Known rows:
[-13  21 -14  14  24  -2  -3  14 -12 -11 -16  -9  10   9  11  13  15   0
 -27  -9  10   6 -16   1  31 -17  -2   6 -12   6 -18  21 -25  -9 -11  -7
 -20  30   6 -11 -15 -13 -18   0   6  -7  15 -21] -> pludu
[ -5   4 -14  15  45  -3 -11   0 -11 -18 -10 -18  -4  11  23  -8  11 -10
 -26  -6   9  28 -24  -7  32  -8  18   8  22   1  -3  17  -9 -12  19  -8
 -19  17   5  -2  35   2 -17  -2   3  16   9   0] -> tregan
[-11  18 -10  11  21  -3  11  18   7  15 -23  -8  28  24  -3   3  28 -10
 -26   5   8   8 -25  -3  29 -13  11   7 -14   6 -12  15 -20  -2 -10   5
 -19  50   1 -13 -19 -14 -20   2   1  -2  13 -27] -> bapir
[-19  22 -14  11  21   1 -14  -1  11 -15 -23   0  -8   8   1  -3  15  -5
 -12  -4   7  30 -26  12  31 -19  -3  31 -12   5  12  30 -11 -15 -11   1
 -21  17  -1 -11 -22 -16 -18  -2   6  -7  15 -27] -> klupu
[-11  17 -13  11  22  -2  -9   9 -13  -8 -16 -14   1   9  11   6  13   1
 -27  -8  10   5 -24   0  31 -18   3   7  -8   5 -17  17 -23 -11 -10 -10
 -19  31   4  -9 -18 -12 -18   0   3  -6  16 -27] -> kleger
[ -1   9 -13  15  28  -2  -5  28 -16   4 -21  -6  10   8  -2   9  14 -10
 -27  -9   9  16 -25   1  29 -16  11   6   3   5 -18  13 -18  -6  -9 -12
 -19  33  11 -11 -16 -13 -21   1   1  -6  14 -15] -> komer
[ 17   3   3  12  26   3  -6  -1 -10 -13 -19  -1  21  28   5  -7  13 -10
 -25  -7   7   4 -25  -3  30 -13  17   8  -9   6  -7  11 -28 -17  -5   2
 -19  40   0  -8  10 -13 -20  -2   0   2  13 -27] -> drufim
[ -6  14 -13  15  20   0 -11   9 -12  -2 -17 -21   2   7  25  25  11 -10
 -24 -11   9   6 -26  17  31 -19   0   7  -1  12 -22  29 -28 -15  -9  -8
 -18  40   0 -11  -8  -7 -18   8   2  -7  14 -27] -> mokler
[  9  14   7  17  22   7  -3  -2   2 -24  -9   7   6  22  22  -6  12 -10
 -29  -7   9   6 -12  -1  32  -4  12   6 -10   5  -9  13 -30 -16  -8   9
 -20  40   0  20   2   9 -19   0   1   6  14 -24] -> grapla
[ -5  30  -6  12  24   9 -10  27 -11 -11 -20   5  -8  10  31  -7  23   4
 -28  -9   8  22   5  34  30   0   5   7  -8   6 -18  17 -17  14 -11  -9
 -20  32  32   2 -22   8  27   7   1  -8  14  -9] -> brifu
[-10  30 -15  29  32  -5  10  20 -12 -21 -14   2  37   9   6  23  31   3
 -21  -4  41   3   8   0  28 -19  -3   8 -13   4 -20  25 -30   0  -8   6
 -19  23   2 -10 -11 -10 -21   0  38  -9  15  -2] -> draplal
[ -7  13 -13  17  21  -2 -11   8 -11   4 -19 -23   3   7  32  40  10 -11
 -18 -11   9   6 -28  31  28 -18  -1   7  -2  15 -23  36 -27 -16  -8  -7
 -21  45   1 -12  -6   3 -19  17  -1  -8  15 -26] -> drotas
[-13  19 -13  12  22  -2  -7  13  -9  -6 -18 -13   3   9  12  11  13  -1
 -27 -10   9   7 -24   4  31 -19   1   6  -9   5 -21  20 -24 -11  -9  -8
 -20  31   5 -11 -19 -13 -17  -1   3  -7  15 -25] -> ribre
[ 20   5   4  10  26   2  -8  -1 -10 -13 -21   0  23  29   2  -7  13 -10
 -27  -6   8   5 -24  -4  29 -10  16   7  -7   5  -7  12 -27 -17  -4   1
 -20  41   0 -11  11 -12 -21  -2   1   1  12 -27] -> gelek
[  4   9   0  11  23   1 -10  -1  -2 -22 -12  -6   8  21  18  -8  12  -8
 -27  -9   8   4 -22  -3  32 -18  16   6  -9   6  -9  12 -34 -17   1  -2
 -20  36  -2   0  10  -5 -19  -2   2   6  12 -27] -> skekem
[-12  18 -13  14  23  -3  -7  13 -11  -5 -19 -13   9   9  14  18  12  -3
 -26 -10  10   6 -23   7  30 -18  -2   7 -12   6 -22  25 -26  -8  -8  -9
 -19  31   3 -11 -15 -12 -17  -1   4  -7  14 -24] -> vukam
[-15  19 -15  11  22  -2  -6  14 -10  -5 -18 -14   3   9  10  11  13   0
 -27  -7  10   6 -24   4  30 -18   1   6 -10   5 -19  21 -23  -9 -10 -10
 -19  33   7  -8 -20 -11 -18  -1   2  -6  15 -26] -> kezu
[-13  15 -14  27  23  -1 -11  -1 -14  18 -14   4 -15   9  14  25  15  29
 -24 -10  10   6 -26  26  28 -19  42   5  18   6  -8  15  -8  14 -13   9
 -18  32  15  15 -23 -12 -21  -1  20  25  11 -27] -> boklu
[ 13  17  12  19  20  18  -8  -2  15 -23 -11  22  10  25  28  -7  13  -9
 -26  -5   8   4  -9   2  31   1  13   9 -13   6  -7  13 -27 -15  -7  20
 -20  51   1  38   0  11 -19  -1   0   3  15 -23] -> votir
[-15  15 -13  13  22  -1 -11  13 -13 -10 -21 -15  -8   9  11   0  12   4
 -26  -7   8   9 -22   0  29 -19  -2   6   1   5 -10  20 -24 -16  -9 -10
 -20  29   6 -11 -17 -13 -19  -1   3  -7  15 -12] -> zirok

Facts:
(bastos, grakla, kugus); (bedadran, grakla, nebrubom); (bedadran, grakla, triflim); (brifu, grakla, dunen)
(drivik, grakla, nebrubom); (drivik, grakla, sivos); (drivik, grakla, raflik); (drudrul, grakla, dofes)
(drudrul, grakla, zitam); (drudrul, grakla, votir); (drudrul, grakla, dunen); (dugril, grakla, nebrubom)
(dugril, grakla, grigru); (dugril, grakla, rigim); (dugril, grakla, kugus); (geko, grakla, florak)
(geko, grakla, vaskon); (grobrem, grakla, grulus); (grobrem, grakla, bapir); (grobrem, grakla, stonen)
(grobrem, grakla, bevu); (gruklomos, grakla, skuplibrek); (gruklomos, grakla, zaler); (gruklomos, grakla, votir)
(komer, grakla, drufim); (komer, grakla, gepaka); (labrum, grakla, bebis); (labrum, grakla, ledror)
(laga, grakla, plustuvus); (laga, grakla, nuraro); (laga, grakla, drepo); (lesi, grakla, grupen)
(lesi, grakla, rotrastar); (lige, grakla, molil); (mepladem, grakla, staguzir); (mepladem, grakla, fola)
(mepladem, grakla, flatem); (mubron, grakla, dofes); (mubron, grakla, fluskik); (mubron, grakla, dunen)
(mubron, grakla, drepo); (nozu, grakla, bramar); (nozu, grakla, nutritrim); (nutan, grakla, gelek)
(nutan, grakla, bapir); (pepu, grakla, desu); (pepu, grakla, ledror); (plegidim, grakla, lipefin)
(potusak, grakla, dulel); (potusak, grakla, bidris); (safloze, grakla, sivos); (safloze, grakla, nuraro)
(safloze, grakla, nutritrim); (skeno, grakla, klegil); (skeno, grakla, nerul); (starepla, grakla, plimum)
(starepla, grakla, gratradi); (starepla, grakla, tregro); (starepla, grakla, tolifus); (stigorer, grakla, pidu)
(stigron, grakla, kovor); (stigron, grakla, gepaka); (stigron, grakla, grotra); (stigron, grakla, stonen)
(stusa, grakla, skekem); (suklil, grakla, bovar); (tregan, grakla, desu); (tregan, grakla, ploravul)
(tregan, grakla, kugus); (trevu, grakla, sistur); (trevu, grakla, trufum); (trolum, grakla, libeplus)
(trolum, grakla, dralim); (trolum, grakla, nize); (trolum, grakla, ploravul); (trolum, grakla, beplis)
(trunir, grakla, desten); (trunir, grakla, sistur); (trunir, grakla, rigim); (trunir, grakla, klupu)
(tufle, grakla, vebel); (tufle, grakla, grobok); (tupluk, grakla, fluskik); (tupluk, grakla, grapla)
(veta, grakla, grulus); (veta, grakla, lipefin); (veta, grakla, muguk); (vustik, grakla, beplis)
(vustik, grakla, grobok); (zirok, grakla, vaplufle); (bapir, pesek, tregan); (bastos, pesek, draplal)
(bebis, pesek, netre); (boklu, pesek, dugril); (bovar, pesek, dralim); (bramar, pesek, skekogu)
(brepobe, pesek, zirok); (brifu, pesek, deve); (brostol, pesek, rebe); (broto, pesek, grobok)
(deve, pesek, zitam); (dralim, pesek, drepo); (draplal, pesek, stofle); (drivik, pesek, klaskul)
(drotas, pesek, suklil); (drudrul, pesek, pobrir); (dugril, pesek, tupluk); (dulel, pesek, komer)
(dunen, pesek, fola); (dusu, pesek, dunen); (figaplan, pesek, dofes); (fiklolen, pesek, rotrastar)
(flatem, pesek, stusa); (flidam, pesek, klegil); (fluskik, pesek, rigim); (fola, pesek, nebrubom)
(geko, pesek, bapir); (grobok, pesek, skuplibrek); (grobrem, pesek, zezo); (grotra, pesek, muguk)
(gruklomos, pesek, grobrem); (grulus, pesek, trevu); (kamam, pesek, zaler); (kezu, pesek, bovar)
(klaskul, pesek, votir); (kleger, pesek, sasokul); (klinedil, pesek, starepla); (klupu, pesek, potusak)
(komer, pesek, grupen); (kugus, pesek, kezu); (laga, pesek, figaplan); (ledror, pesek, stigron)
(lesi, pesek, ledror); (libeplus, pesek, laga); (mepladem, pesek, rasan); (mokler, pesek, labrum)
(mubron, pesek, fluskik); (muguk, pesek, mepladem); (nebrubom, pesek, geko); (netre, pesek, veta)
(nize, pesek, plegidim); (nozu, pesek, klupu); (nuraro, pesek, flidam); (nutritrim, pesek, dusu)
(pepu, pesek, vukam); (plegidim, pesek, grulus); (pludrir, pesek, pliklur); (pludu, pesek, bastos)
(pobrir, pesek, tufle); (potusak, pesek, grotra); (rasan, pesek, brostol); (rebe, pesek, sistur)
(ribre, pesek, pepu); (rigim, pesek, fiklolen); (rotrastar, pesek, bebis); (sistur, pesek, brepobe)
(skekogu, pesek, flatem); (skuplibrek, pesek, nutritrim); (starepla, pesek, kamam); (stastem, pesek, drotas)
(stigorer, pesek, desten); (stigron, pesek, bidris); (stofle, pesek, libeplus); (stonen, pesek, stastem)
(stusa, pesek, boklu); (suklil, pesek, trolum); (tragre, pesek, kovor); (trevu, pesek, tregro)
(triflim, pesek, mokler); (trolum, pesek, triflim); (trufum, pesek, nuraro); (tufle, pesek, bramar)
(tupluk, pesek, pludrir); (vaplufle, pesek, zogos); (vebel, pesek, stigorer); (veta, pesek, brifu)
(vitinok, pesek, drudrul); (vukam, pesek, gruklomos); (vustik, pesek, dulel); (zaler, pesek, vitinok)
(zezo, pesek, kuzun); (zirok, pesek, grigru); (zogos, pesek, nozu)

Rows:
No name comes twice in this set of rows, the named rows included.
[-15   5 -16  18  22  -1 -13  24 -16  11 -22 -26  -3   6  51  43   8 -13
  -4 -12   8  19 -29  -2  28 -17  -3   7  29   3 -24  51  -7   6  12  -8
 -19  47  14 -11  26  21 -17  16  -1  -7  12   3] : trolum
[-20  26 -16  23  47  -6   8  17  -6 -18 -21 -14  51   9  14  22  39   8
  -1   1  53   2  -5  -2  31 -19  -2  10 -15   4 -22  28 -11  17  12  43
 -20  35  13 -12  12  -4 -20  -4  51 -10  12   6] : libeplus
[-22  37 -14  10  19  -6  17  -1  64   6   0 -25  -5  19  -2  11  21 -11
 -25   5   8  36 -24  -1  33  -7   1  11 -13   4   0  38 -20  -2 -10  20
 -21  18  -2 -15 -17 -14 -18  -1   0  33  12 -27] : nebrubom
[ -4  13 -15  22  18  -1 -13  12 -12   3 -16 -23  -2   7  38  44   9 -12
 -20 -12   8   5 -28  30  30 -18  -2   5   5  16 -24  40 -31 -14  -9 -10
 -20  42  -1 -11  -1   4 -19  19  -2  -8  14 -26] : suklil
[-14  13 -16  27  30  -4 -12   1 -15  14  -8   2 -15   7  11  27  12   3
 -25  -9  19  54 -26   7  29  -8  33   6  43   5   2  32   8  18 -10  -7
 -18  15  14   3 -23 -13 -23  -2  20  30   8 -26] : dugril
[-12  22 -15  11  20  -2 -12   7  20 -10 -21   2   4   9  10   8  15  -9
 -27  -9   9  14 -23  12  32 -18  -2  17 -14   4 -12  31 -17 -10 -10  -5
 -20  17  -1 -11 -22 -14 -16  -2   5  -7  12 -27] : trufum
[ -8  23 -14  28  20   0  -8  28 -14 -18 -15  10  -2   7  25  18  13 -11
 -26 -10   8  14  -5  16  29  -5   9   6  -5   0 -22  34 -19   4 -12  -9
 -22  36  15   2 -21  -6 -16   1   3 -10  16  11] : gruklomos
[-17  12 -16  14  32  -3 -11  23 -13  -1 -19 -21   3   8  18  17  12 -10
 -19  -7   9  24 -24   0  30 -17  -2   9   7   2 -20  33  -7   3  -8  -9
 -21  24  17 -11  -3 -12 -13  -1   3  -7  12  -4] : pepu
[-20  16 -14   9  28  -1  -8   9   5  -3 -22 -24   9   9  18   6  16  11
 -20  -5   9   5 -25   0  29 -19  -2   5 -11   6 -16  19 -16  -3  -7  12
 -18  48  10 -12  -8 -12 -14   0   3  -8  12 -25] : vebel
[ -9  27  -5  26  26   3   4  24 -15 -21  -7   6 -15   9  22  11  13  -4
 -27 -10   7  28   4  18  30   7   8   6   8   3 -18  29 -18   5 -12 -10
 -20  35  28   5 -20   0   5  -1   1  -8  13  13] : mubron
[ -9  35  -4  10  21   5  -3   8  21 -11 -18   2   3  13  23  -1  39   8
 -27  -5   9   5  -8  38  30  -3  -2   5 -14  16 -18  14 -20   7 -10  17
 -20  43  20   2 -24   5  10  -1   1  -8  16 -27] : fluskik
[-10  30 -16  32  33  -5  13  18 -15 -23 -12   7  44   9   4  25  35   3
 -20  -3  48   5  13   1  30 -18  -3   8 -15   4 -21  25 -30   0 -10   7
 -21  20   1 -12  -9 -12 -23  -2  44  -8  16   1] : stofle
[ -8  34 -13  36  43  -6  33  16 -14 -22   2   3  17   9   2  31  33  -1
 -26 -10  33  11  26   0  27   3  -2   5  -4   5 -20  36 -28   0 -10  -2
 -21  16  17 -11  -9  -6 -17  -2  10  -7  18  26] : laga
[-13  22 -13  37  23  -1 -10   8 -15   2 -10  13 -14   8  21  23  13  20
 -27  -9   7  15 -17  33  28  -6  36   6  21   5 -11  16 -10  19 -11  -1
 -19  34  24  22 -21 -12 -20  -2   2  12  13  -5] : tupluk

Now the same nodes, written a new way:
Known rows:
[ 10  -9   5   5  -2  -5 -23 -33 -27  -4 -21  11   1  -8   1] -> ploravul
[ 17  -4  13   8  -9   0 -34 -15 -22  -5  -9  29 -16  -6  -5] -> tregan
[ 18   0   1   6  -4  -3 -34 -11 -19  -3  -8  29 -14  -6  -7] -> nutan
[ 57 -15  -9  17   8  12   3  32 -11   3 -15  -2  19  32   6] -> stofle
[  9  -9   5   6  -2  -4 -25 -34 -28  -5 -23  11   0  -8   1] -> desten
[  9  -7  -2   6   0  -5 -19 -29 -24  -5 -23  12   2 -12  -2] -> gepaka
[ 34 -27 -12   4   7  11   1 -43 -16 -25  36 -15  16   4  12] -> bebis
[ 47 -15 -32   7   9  28  -9 -35 -11 -46  26   0  35 -18  -5] -> rotrastar
[ 14  -5   2   5  -3   0 -30 -22 -21  -4 -15  21  -6  -8  -4] -> skoskenam
[ 10  -9   4   6  -2  -4 -24 -33 -27  -5 -22  11   1  -8   1] -> raflik
[ 35   9   7   3  -6   6 -11   2 -10  -1  20  17   9   7   0] -> drivik
[  8  -7  -2   6   0  -5 -19 -28 -25  -5 -23  12   2 -11  -2] -> lipefin
[ 45  -8  -5  11   3   9   0  17 -11   1  -5   4  17  20   4] -> figaplan
[ 35   6   4   4  -5   7 -12  -1 -10  -3  24  15   8   7   2] -> mubron
[43 22 19 -5 -2  2 -6 -8  0  7 20 14 10  9 -6] -> nozu
[ 28   9 -52 -13 -25  -7 -26 -12  -2   6   7  -9  17  13   1] -> boklu
[ 28   7  -7  -7  -3  -7   5   0 -15  -4  12  33  29 -10  15] -> stastem
[ 27   2   4   3  -2   3   5 -15 -16  -1   7   0  25   2   5] -> nuraro
[ 31   5   2   2  -4   7   0  -2 -10  -2  13  12  19   2   2] -> kezu
[ -6 -17  -7 -12   9 -12  -5   4 -15   4 -21   6  -1 -29 -17] -> staguzir

Rows:
No name comes twice in this set of rows, the named rows included.
[ 23   1 -16   7   1  13 -35 -27 -22 -27 -32  25  18 -29 -15] : grupen
[ 11  -5   8   3   0  -5 -25 -37 -26  -3 -23  10  -1  -7  -2] : grigru
[ 34  28 -41  11   2  -2  25   4 -27 -26  -2  28  37 -13 -29] : bovar
[ 22  -4  22  12 -20  10  29  -5 -16  -9   8   5  23  -7   2] : skuplibrek
[ 26   8   6   5  -1  10  -4  -1 -13  -1  13  12  17   1   1] : klinedil
[ 20  27  21   7   0  36  -8   3 -20 -16  16  20  10   8  12] : starepla
[ 32  -7  -5   3   1  10  -4 -17 -11 -12  25   4  13   2   4] : deve
[ 35  21  25  -9   4  -1   9 -32  -1   9   6  -5  24   4  -6] : sistur
[29  5  6  4 -7  8  3 -2 -9 -3 13 11 17 -1  1] : broto
[ -4  26  26  22  11  32 -25  13 -29   6  22  17  17  -5  -2] : vitinok
[  1  18 -15   7  -8  11 -31 -11 -23  10  10  -9  23   5   2] : bramar
[  9  27 -50 -16 -26 -20  -5  16  -8  14  21  -1 -18  31   3] : stusa

